Here is a tiny trained network, its code and every weight. The questions are about switching its units off for an input and a class, where a switched-off unit gives its printed mean instead of its output.

import numpy as np


def w(rows, s, z=0):
    codes = np.array(rows[::2]) - 128.0
    scale = np.full(codes.shape[1], s)
    scale[-1] = z or s
    return codes * scale


def norm(h):
    return h / np.sqrt((h * h).mean(-1, keepdims=True) + 1e-5)


def f(y):
    return y / 2 * (1 + np.tanh(0.7978845608 * (y + 0.044715 * y**3)))


def log_softmax(a):
    a = a - a.max(-1, keepdims=True)
    return a - np.log(np.exp(a).sum(-1, keepdims=True))


def net(x, mask):
    res = np.array(x, float).reshape(1, 7) / 4 @ E
    u = 0
    for l in range(4):
        y = f(norm(res) @ A[l][:, :-1].T + A[l][:, -1])
        res = res + np.where(mask[u : u + 3], y, B[l][:, -1]) @ B[l][:, :-1]
        u += 3
    return log_softmax(norm(res)[-1] @ U[:, :-1].T + U[:, -1])


A, B = {}, {}
E = w([
[153,215,134,182,190,207,141,140],'x0',
[181,96,194,145,197,105,68,146],'x1',
[87,224,186,167,79,146,147,244],'x2',
[159,135,94,91,124,127,74,79],'x3',
[166,140,49,92,21,98,46,82],'x4',
[194,99,186,208,47,144,133,132],'x5',
[152,211,157,253,176,110,88,162],'x6',
],0.0054)
A[0] = w([
[91,128,71,157,57,181,216,123,31],'0.n1',
[74,2,174,115,129,28,163,148,51],'0.n2',
[213,108,160,121,215,240,109,52,3],'0.n3',
],0.0058,0.0054)
B[0] = w([
[84,119,144,175,91,131,214,63,175],'0.n1',
[56,58,173,165,124,39,109,186,248],'0.n2',
[157,127,221,117,209,129,254,4,157],'0.n3',
],0.007,0.0013)
A[1] = w([
[52,115,109,151,61,220,254,143,3],'1.n1',
[230,194,152,150,30,46,172,107,98],'1.n2',
[88,161,155,167,216,177,177,160,58],'1.n3',
],0.0056,0.0037)
B[1] = w([
[86,254,76,198,53,135,202,45,251],'1.n1',
[98,131,124,110,213,217,97,183,227],'1.n2',
[183,93,70,47,107,164,150,94,235],'1.n3',
],0.0069,0.0018)
A[2] = w([
[207,210,43,226,193,142,87,33,40],'2.n1',
[169,168,55,250,203,63,63,72,2],'2.n2',
[6,226,87,4,153,188,115,212,70],'2.n3',
],0.0043,0.0051)
B[2] = w([
[114,148,178,165,166,1,112,132,212],'2.n1',
[168,216,83,192,203,60,87,64,128],'2.n2',
[104,166,28,60,168,168,112,198,251],'2.n3',
],0.0073,0.0016)
A[3] = w([
[158,96,69,163,234,148,20,136,68],'3.n1',
[142,253,114,178,183,24,86,93,3],'3.n2',
[36,225,73,206,40,168,244,93,17],'3.n3',
],0.0058,0.0042)
B[3] = w([
[127,185,101,173,98,83,230,111,170],'3.n1',
[106,175,54,133,80,29,45,69,177],'3.n2',
[3,153,152,207,14,197,207,68,253],'3.n3',
],0.0075,0.0043)
U = w([
[38,10,231,126,119,13,111,221,162],'0',
[24,219,119,200,10,227,233,64,236],'1',
[66,231,38,44,23,195,17,234,3],'2',
[79,214,69,20,235,217,214,233,29],'3',
[235,249,37,225,136,10,10,22,110],'4',
[232,186,244,252,120,212,56,233,128],'5',
[225,113,230,115,255,182,221,20,149],'6',
[193,11,17,1,35,140,25,22,136],'7',
],0.0094,0.0039)

Each question gives the input, the list of numbers given to net, and the class t.
The units are the neurons (one row each of A and B). Each row of codes is followed by its name. A weight is (code - 128) times the scale printed after its matrix; where a second scale follows, it is the last column's (A, B and U).
mask holds one flag per neuron, layer by layer. A switched-off neuron (its flag False) gives its mean, the last column of its row in B, instead of its output. The means were averaged over made-up inputs and are rounded, as every weight is.
A unit's drop is (log p(t) with every unit on - log p(t) with that unit switched off) / (log p(t) with every unit on - log p(t) with every unit switched off).
The circuit of an input: a set's keep is (log p(t) with only the set's units on - log p(t) with every unit switched off) / (log p(t) with every unit on - log p(t) with every unit switched off). Starting from all 12 units, units are removed one at a time, each time the one whose removal leaves the highest keep (on an exact tie, the one counted first), for as long as the keep stays at least 0.8.
circuit, biggest first: the units of the circuit, biggest drop first
unit that matters most: the unit with the biggest drop
top k neurons: the k neurons with the biggest drops, biggest first
k most important neurons of layer l: the k neurons of layer l with the biggest drops, biggest first
drop when u is switched off: that unit's drop, to one decimal
input [6,-5,-5,-3,-4,-4,8], class 4: circuit, biggest first => (2.n1 3.n2)
input [6,4,-4,-6,-4,8,2], class 6: circuit, biggest first => (0.n3 1.n3)
input [-8,3,3,5,8,6,4], class 5: circuit, biggest first => (1.n2 3.n2 2.n3)
input [-2,6,6,-5,5,5,-3], class 5: circuit, biggest first => (1.n2 3.n3)
input [8,-6,-7,7,5,0,-2], class 4: circuit, biggest first => (2.n1 1.n3)
input [1,1,4,-4,-3,2,3], class 5: unit that matters most => 0.n1
input [7,0,-5,-7,-5,-1,8], class 6: top 3 neurons => (1.n3 1.n1 0.n3)
input [6,-3,-3,-5,-5,0,8], class 4: circuit, biggest first => (2.n1 3.n2 1.n2 2.n2)
input [7,-6,4,5,-5,-6,5], class 3: top 4 neurons => (2.n3 1.n3 1.n1 0.n1)
input [-5,-5,1,7,-2,-2,0], class 7: circuit, biggest first => (1.n1 3.n3)
input [8,5,2,1,-6,-2,3], class 6: top 2 neurons => (1.n3 0.n3)
input [1,0,-2,-8,1,-6,6], class 4: top 2 neurons => (1.n2 3.n2)
input [7,1,6,4,4,-8,6], class 4: 2 most important neurons of layer 3 => (3.n2 3.n3)
input [1,-5,-8,3,-7,2,6], class 6: circuit, biggest first => (0.n3)
input [4,0,5,7,-3,5,-2], class 5: 2 most important neurons of layer 3 => (3.n3 3.n1)
input [0,2,8,-1,5,7,-2], class 5: 2 most important neurons of layer 3 => (3.n3 3.n2)
input [-1,0,-1,-7,6,8,0], class 5: drop when 1.n2 is switched off => 0.2
input [-1,1,2,-2,-6,-3,-1], class 3: drop when 1.n3 is switched off => 0.1
input [-2,1,1,-4,2,-2,7], class 4: drop when 2.n3 is switched off => 0.0
input [8,-3,-6,8,-6,-6,-7], class 6: most important neuron of layer 1 => (1.n2)
